Below are the code and all the weights of a small trained network. Each question names an input and a class and asks about switching units off, where a switched-off unit gives its printed mean instead of its output.

import numpy as np


def w(rows, s, z=0):
    codes = np.array(rows[::2]) - 128.0
    scale = np.full(codes.shape[1], s)
    scale[-1] = z or s
    return codes * scale


def f(y):
    return y / 2 * (1 + np.tanh(0.7978845608 * (y + 0.044715 * y**3)))


def log_softmax(a):
    a = a - a.max(-1, keepdims=True)
    return a - np.log(np.exp(a).sum(-1, keepdims=True))


def net(x, mask):
    res = np.array(x, float).reshape(1, 7) / 4 @ E
    y = f(res @ A[0][:, :-1].T + A[0][:, -1])
    res = res + np.where(mask, y, B[0][:, -1]) @ B[0][:, :-1]
    return log_softmax(res[-1] @ U[:, :-1].T + U[:, -1])


A, B = {}, {}
E = w([
[136,59,145,47,88,66,254,186,95,200,165],'x0',
[122,117,139,127,118,113,135,105,142,110,143],'x1',
[104,123,150,117,119,126,134,123,128,107,127],'x2',
[229,224,138,20,141,54,83,178,4,70,212],'x3',
[116,98,137,133,125,129,95,163,112,130,105],'x4',
[114,122,129,129,111,122,123,104,119,124,147],'x5',
[122,188,231,114,148,17,83,61,118,209,64],'x6',
],0.0098)
A[0] = w([
[115,155,159,93,104,63,106,129,134,209,133,183],'neuron 0',
[81,124,150,172,175,168,92,66,197,186,91,150],'neuron 1',
[107,116,108,79,128,156,117,202,107,108,205,115],'neuron 2',
[118,103,40,139,110,216,135,167,148,55,157,226],'neuron 3',
[76,52,90,173,79,176,212,118,205,193,71,70],'neuron 4',
[158,152,134,80,71,108,127,177,44,184,178,115],'neuron 5',
[127,207,121,211,174,170,63,133,111,10,153,36],'neuron 6',
[110,78,60,160,156,164,134,151,123,53,157,162],'neuron 7',
[116,131,158,100,140,90,93,146,139,133,131,117],'neuron 8',
[164,129,139,106,158,96,104,143,172,106,132,114],'neuron 9',
[107,89,153,101,69,73,249,172,113,254,117,119],'neuron 10',
[174,67,69,98,119,151,205,228,96,80,226,118],'neuron 11',
[118,95,40,144,111,252,141,177,184,31,175,93],'neuron 12',
[90,165,145,160,162,148,53,47,192,154,53,144],'neuron 13',
[157,164,93,135,138,179,39,98,143,32,110,197],'neuron 14',
[181,208,161,62,151,107,62,128,49,57,142,9],'neuron 15',
[108,136,146,137,178,127,139,133,121,117,148,111],'neuron 16',
[127,150,127,152,85,125,106,147,124,139,77,122],'neuron 17',
[144,128,221,126,160,159,163,131,94,111,117,127],'neuron 18',
[107,113,82,160,113,122,66,131,111,169,93,125],'neuron 19',
[156,135,149,176,116,143,151,169,142,153,142,135],'neuron 20',
[124,154,160,145,103,150,146,74,162,128,145,124],'neuron 21',
],0.008,0.013)
B[0] = w([
[120,89,197,134,149,186,131,75,140,154,129,195],'neuron 0',
[84,44,58,139,137,131,177,131,91,82,34,221],'neuron 1',
[107,118,98,122,149,95,133,156,163,94,109,171],'neuron 2',
[214,189,132,88,157,71,69,130,100,104,202,248],'neuron 3',
[191,187,226,146,125,84,23,112,79,147,210,225],'neuron 4',
[90,127,99,59,116,93,148,167,95,76,134,190],'neuron 5',
[198,163,141,51,207,46,90,173,72,128,203,172],'neuron 6',
[128,163,137,150,135,112,87,127,130,150,132,198],'neuron 7',
[139,148,108,130,132,123,110,127,114,121,147,140],'neuron 8',
[166,167,104,135,168,135,124,107,118,145,122,133],'neuron 9',
[212,139,191,158,132,147,61,141,162,203,199,217],'neuron 10',
[86,117,19,90,117,133,206,162,166,24,94,221],'neuron 11',
[139,127,230,187,119,187,107,104,141,237,97,217],'neuron 12',
[65,77,114,89,121,112,196,108,107,57,39,224],'neuron 13',
[103,126,168,184,79,195,108,53,187,236,145,221],'neuron 14',
[140,103,177,201,83,183,84,140,152,254,149,179],'neuron 15',
[130,117,187,132,99,119,135,133,116,119,141,123],'neuron 16',
[126,138,92,112,144,123,152,128,116,138,95,136],'neuron 17',
[178,170,106,117,146,140,125,130,134,135,118,134],'neuron 18',
[95,116,126,109,115,148,140,164,121,110,132,149],'neuron 19',
[117,105,127,116,135,139,147,143,176,117,138,138],'neuron 20',
[134,126,132,140,132,126,152,121,149,125,108,146],'neuron 21',
],0.0081,0.017)
U = w([
[149,112,164,179,85,225,102,106,154,206,96,159],'0',
[204,206,151,85,126,30,62,146,85,122,149,253],'1',
[95,108,47,86,105,112,199,142,125,1,56,93],'2',
],0.009,0.0005)

Each question gives the input, the list of numbers given to net, and the class t.
The units are the neurons (one row each of A and B). Each row of codes is followed by its name. A weight is (code - 128) times the scale printed after its matrix; where a second scale follows, it is the last column's (A, B and U).
mask holds one flag per neuron, in row order. A switched-off neuron (its flag False) gives its mean, the last column of its row in B, instead of its output. The means were averaged over made-up inputs and are rounded, as every weight is.
A unit's drop is (log p(t) with every unit on - log p(t) with that unit switched off) / (log p(t) with every unit on - log p(t) with every unit switched off).
The circuit of an input: a set's keep is (log p(t) with only the set's units on - log p(t) with every unit switched off) / (log p(t) with every unit on - log p(t) with every unit switched off). Starting from the 12 units with the biggest drops (on a tie, the unit counted first), units are removed one at a time, each time the one whose removal leaves the highest keep (on an exact tie, the one counted first), for as long as the keep stays at least 0.8.
units of the circuit, in order: the units of the circuit, biggest drop first
most important unit: the unit with the biggest drop
top k neurons: the k neurons with the biggest drops, biggest first
drop when u is switched off: that unit's drop, to one decimal
input [7,3,5,4,5,6,-4], class 2: units of the circuit, in order	(neuron 11)
input [-2,6,-8,0,-7,-7,5], class 2: units of the circuit, in order	(neuron 10; neuron 4)
input [-3,-2,6,0,-2,-7,3], class 2: top 2 neurons	(neuron 12; neuron 10)
input [-8,8,8,-7,-4,-6,1], class 2: top 3 neurons	(neuron 13; neuron 1; neuron 10)
input [4,3,0,-8,1,-5,-2], class 1: top 2 neurons	(neuron 4; neuron 14)
input [1,-7,0,-6,1,3,-5], class 1: top 3 neurons	(neuron 3; neuron 4; neuron 14)
input [3,8,-1,-6,-3,3,-5], class 1: top 3 neurons	(neuron 4; neuron 3; neuron 14)
input [-6,-5,-8,4,2,-7,1], class 0: top 2 neurons	(neuron 14; neuron 15)
input [2,-8,-6,6,0,8,-8], class 2: top 2 neurons	(neuron 11; neuron 4)
input [1,-5,-7,0,-3,-8,4], class 0: top 2 neurons	(neuron 3; neuron 11)
input [6,2,-1,-6,1,-6,-6], class 1: top 2 neurons	(neuron 4; neuron 3)
input [-2,-6,0,8,-2,-2,3], class 0: top 2 neurons	(neuron 15; neuron 3)
input [4,-4,6,-7,-2,-3,-8], class 1: top 2 neurons	(neuron 3; neuron 4)
input [8,-1,5,2,7,5,-5], class 2: most important unit	neuron 11
input [3,-7,7,-5,5,1,-4], class 1: drop when neuron 11 is switched off	0.0
input [-6,-2,-4,1,-8,1,-8], class 1: drop when neuron 15 is switched off	0.2
input [2,-7,5,4,-2,4,-7], class 2: drop when neuron 11 is switched off	1.7
